Below is a small trained network, with its code and all its weights. Each question gives an input and a target symbol and asks what happens when units are switched off, that is, made to give their printed mean instead of their output.

import numpy as np


def w(rows, s, z=0):
    codes = np.array(rows[::2]) - 128.0
    scale = np.full(codes.shape[1], s)
    scale[-1] = z or s
    return codes * scale


def norm(h):
    return h / np.sqrt((h * h).mean(-1, keepdims=True) + 1e-5)


def f(y):
    return y / 2 * (1 + np.tanh(0.7978845608 * (y + 0.044715 * y**3)))


def softmax(a):
    e = np.exp(a - a.max(-1, keepdims=True))
    return e / e.sum(-1, keepdims=True)


def log_softmax(a):
    a = a - a.max(-1, keepdims=True)
    return a - np.log(np.exp(a).sum(-1, keepdims=True))


def net(x, mask):
    ids = ['αγεζημσψω'.index(c) for c in x.split()]
    T = len(ids)
    res = E[ids] + P[:T]
    u = 0
    for l in range(2):
        q, k, v = (norm(res) @ M[l].T for M in (Q, K, V))
        z = softmax(np.where(np.tri(T) > 0, q @ k.T / 2**0.5, -1e9)) @ v
        res = res + np.where(mask[u], z, O[l][:, -1]) @ O[l][:, :-1]
        u += 1
        y = f(norm(res) @ A[l][:, :-1].T + A[l][:, -1])
        res = res + np.where(mask[u : u + 4], y, B[l][:, -1]) @ B[l][:, :-1]
        u += 4
    return log_softmax(norm(res)[-1] @ U[:, :-1].T + U[:, -1])


Q, K, V, O, A, B = {}, {}, {}, {}, {}, {}
E = w([
[139,105,47,111,112,175],'α',
[133,76,123,130,145,240],'γ',
[142,91,93,128,118,205],'ε',
[158,91,122,149,123,254],'ζ',
[147,90,56,136,109,185],'η',
[98,162,78,35,110,151],'μ',
[199,175,64,171,33,148],'σ',
[143,203,182,119,151,217],'ψ',
[122,70,142,113,58,168],'ω',
],0.0095)
P = w([
[50,136,123,185,148,61],'0',
[144,38,78,123,191,167],'1',
[145,77,68,117,173,164],'2',
[212,79,74,94,179,160],'3',
[209,96,88,105,156,161],'4',
[215,126,107,93,142,156],'5',
[205,144,104,100,116,154],'6',
[194,171,120,105,102,148],'7',
[180,192,124,118,82,143],'8',
[151,216,128,132,88,152],'9',
[141,223,145,124,66,132],'10',
[72,241,118,177,82,157],'11',
[88,254,113,177,79,185],'12',
[21,201,108,209,87,191],'13',
],0.0059)
Q[0] = w([
[240,59,172,86,209,33],'L0H1',
[2,87,158,209,86,76],'L0H1',
],0.0074)
K[0] = w([
[237,12,67,65,229,143],'L0H1',
[68,107,30,215,254,139],'L0H1',
],0.0058)
V[0] = w([
[179,2,172,161,54,120],'L0H1',
[213,199,132,252,203,123],'L0H1',
],0.0075)
O[0] = w([
[1,157,58,209,119,151,34],'L0H1',
[221,146,85,211,231,86,3],'L0H1',
],0.0088,0.0047)
A[0] = w([
[152,91,78,87,105,177,195],'L0N1',
[47,102,114,141,147,113,133],'L0N2',
[107,145,106,41,126,22,181],'L0N3',
[105,72,61,87,109,2,3],'L0N4',
],0.0084,0.0046)
B[0] = w([
[167,184,158,133,115,127,254],'L0N1',
[172,154,170,108,139,67,127],'L0N2',
[167,93,108,246,147,161,161],'L0N3',
[77,42,160,162,80,20,116],'L0N4',
],0.011,0.0089)
Q[1] = w([
[150,255,214,83,94,183],'L1H1',
[180,123,70,158,60,196],'L1H1',
],0.0091)
K[1] = w([
[122,194,176,247,101,43],'L1H1',
[138,223,254,154,129,98],'L1H1',
],0.0077)
V[1] = w([
[165,143,56,110,32,21],'L1H1',
[86,207,117,1,218,113],'L1H1',
],0.0079)
O[1] = w([
[115,71,46,88,188,218,254],'L1H1',
[106,232,87,8,171,47,133],'L1H1',
],0.011,0.0024)
A[1] = w([
[126,104,63,43,170,129,122],'L1N1',
[157,51,145,183,78,170,203],'L1N2',
[94,181,201,136,116,2,3],'L1N3',
[164,170,151,155,42,93,219],'L1N4',
],0.01,0.0074)
B[1] = w([
[115,132,173,171,135,128,170],'L1N1',
[128,203,103,105,119,98,245],'L1N2',
[132,67,85,146,68,5,127],'L1N3',
[99,106,152,126,177,189,254],'L1N4',
],0.014,0.0085)
U = w([
[142,78,124,175,86,136,154],'α',
[117,97,137,141,109,83,238],'γ',
[85,164,115,96,176,102,80],'ε',
[98,174,174,207,137,142,79],'ζ',
[91,76,93,138,171,136,254],'η',
[174,116,159,65,48,160,112],'μ',
[161,176,62,164,111,105,116],'σ',
[186,91,172,147,197,119,146],'ψ',
[12,129,104,134,79,146,95],'ω',
],0.012,0.0049)

Each question gives the input, a string of symbols that net reads in full, and the target symbol t.
The units are the heads (2 rows each of Q, K, V and O) and the neurons (one row each of A and B). Each row of codes is followed by its name. A weight is (code - 128) times the scale printed after its matrix; where a second scale follows, it is the last column's (O, A, B and U).
mask holds one flag per unit, layer by layer, with each layer's heads first. A switched-off unit (its flag False) gives its mean, the last column of its rows in O or B, instead of its output. The means were averaged over made-up inputs and are rounded, as every weight is.
A unit's drop is (log p(t) with every unit on - log p(t) with that unit switched off) / (log p(t) with every unit on - log p(t) with every unit switched off).
The circuit of an input: a set's keep is (log p(t) with only the set's units on - log p(t) with every unit switched off) / (log p(t) with every unit on - log p(t) with every unit switched off). Starting from all 10 units, units are removed one at a time, each time the one whose removal leaves the highest keep (on an exact tie, the one counted first), for as long as the keep stays at least 0.8.
units of the circuit, in order: the units of the circuit, biggest drop first
most important unit: the unit with the biggest drop
k most important neurons of layer l: the k neurons of layer l with the biggest drops, biggest first
input μ ψ μ ε α ψ ζ η, target ψ: most important unit -> L0H1
input ε μ ζ μ ψ ω ε μ α, target ε: units of the circuit, in order -> (L0N3, L1H1, L0H1, L0N2)
input μ σ ζ σ μ ε ζ μ ω μ σ μ μ ζ, target μ: units of the circuit, in order -> (L0H1, L0N3)
input ε σ ε, target ε: units of the circuit, in order -> (L0N3, L0H1, L1H1, L0N2)
input σ ψ μ μ η σ μ ε, target σ: units of the circuit, in order -> (L1H1, L1N2, L0H1)
input ψ ζ η ζ σ ε ψ μ μ, target ψ: units of the circuit, in order -> (L0H1, L0N3)
input ζ ζ γ, target ζ: units of the circuit, in order -> (L1H1, L0H1)
input η μ γ η σ ψ ζ ε ζ ζ ω η μ μ, target η: 2 most important neurons of layer 0 -> (L0N2, L0N3)
input ζ ζ α ζ ζ ζ μ, target ζ: units of the circuit, in order -> (L1H1, L1N4)
input ζ σ ε ε μ, target ζ: 2 most important neurons of layer 0 -> (L0N2, L0N3)
input γ α ε, target γ: 2 most important neurons of layer 0 -> (L0N3, L0N2)
input μ ψ α η μ ε ζ μ μ μ σ μ η γ, target μ: units of the circuit, in order -> (L0H1, L1N4)
input μ α σ ζ ζ ε μ γ μ ε η σ ζ γ, target σ: units of the circuit, in order -> (L0H1, L1N2, L1N4)
input ω μ ε ζ μ μ ζ μ ω μ ε, target ω: units of the circuit, in order -> (L0H1)
input ε μ ζ, target ε: 2 most important neurons of layer 0 -> (L0N3, L0N2)
input γ μ μ, target γ: 2 most important neurons of layer 1 -> (L1N3, L1N2)
input σ ζ η μ α, target σ: units of the circuit, in order -> (L0H1, L1N4)
input γ μ μ ζ ζ ε, target γ: 3 most important neurons of layer 0 -> (L0N2, L0N3, L0N1)
input ε μ σ γ, target ε: 3 most important neurons of layer 0 -> (L0N3, L0N2, L0N1)
input ζ ζ μ σ ζ ω μ ω, target ω: units of the circuit, in order -> (L0H1)
input γ α ζ μ ψ σ ζ α ψ, target ψ: 2 most important neurons of layer 1 -> (L1N2, L1N4)
input η μ ε ε ζ ε, target η: 2 most important neurons of layer 0 -> (L0N2, L0N3)
input α γ μ, target α: units of the circuit, in order -> (L1H1, L0N3)
input ζ μ μ ζ μ ω ζ, target ζ: 2 most important neurons of layer 0 -> (L0N2, L0N1)
input σ ψ η ζ, target σ: 3 most important neurons of layer 1 -> (L1N2, L1N4, L1N1)
input γ ε μ ψ η γ σ μ μ ζ μ ε ζ α, target γ: 3 most important neurons of layer 0 -> (L0N2, L0N3, L0N1)
input σ μ μ σ σ ε, target σ: most important unit -> L0H1
input ψ ψ σ, target ψ: 2 most important neurons of layer 1 -> (L1N2, L1N4)
input μ ζ ψ ζ ζ μ ζ ε ψ, target ψ: 2 most important neurons of layer 1 -> (L1N2, L1N4)
input γ ε γ, target γ: 2 most important neurons of layer 1 -> (L1N3, L1N2)
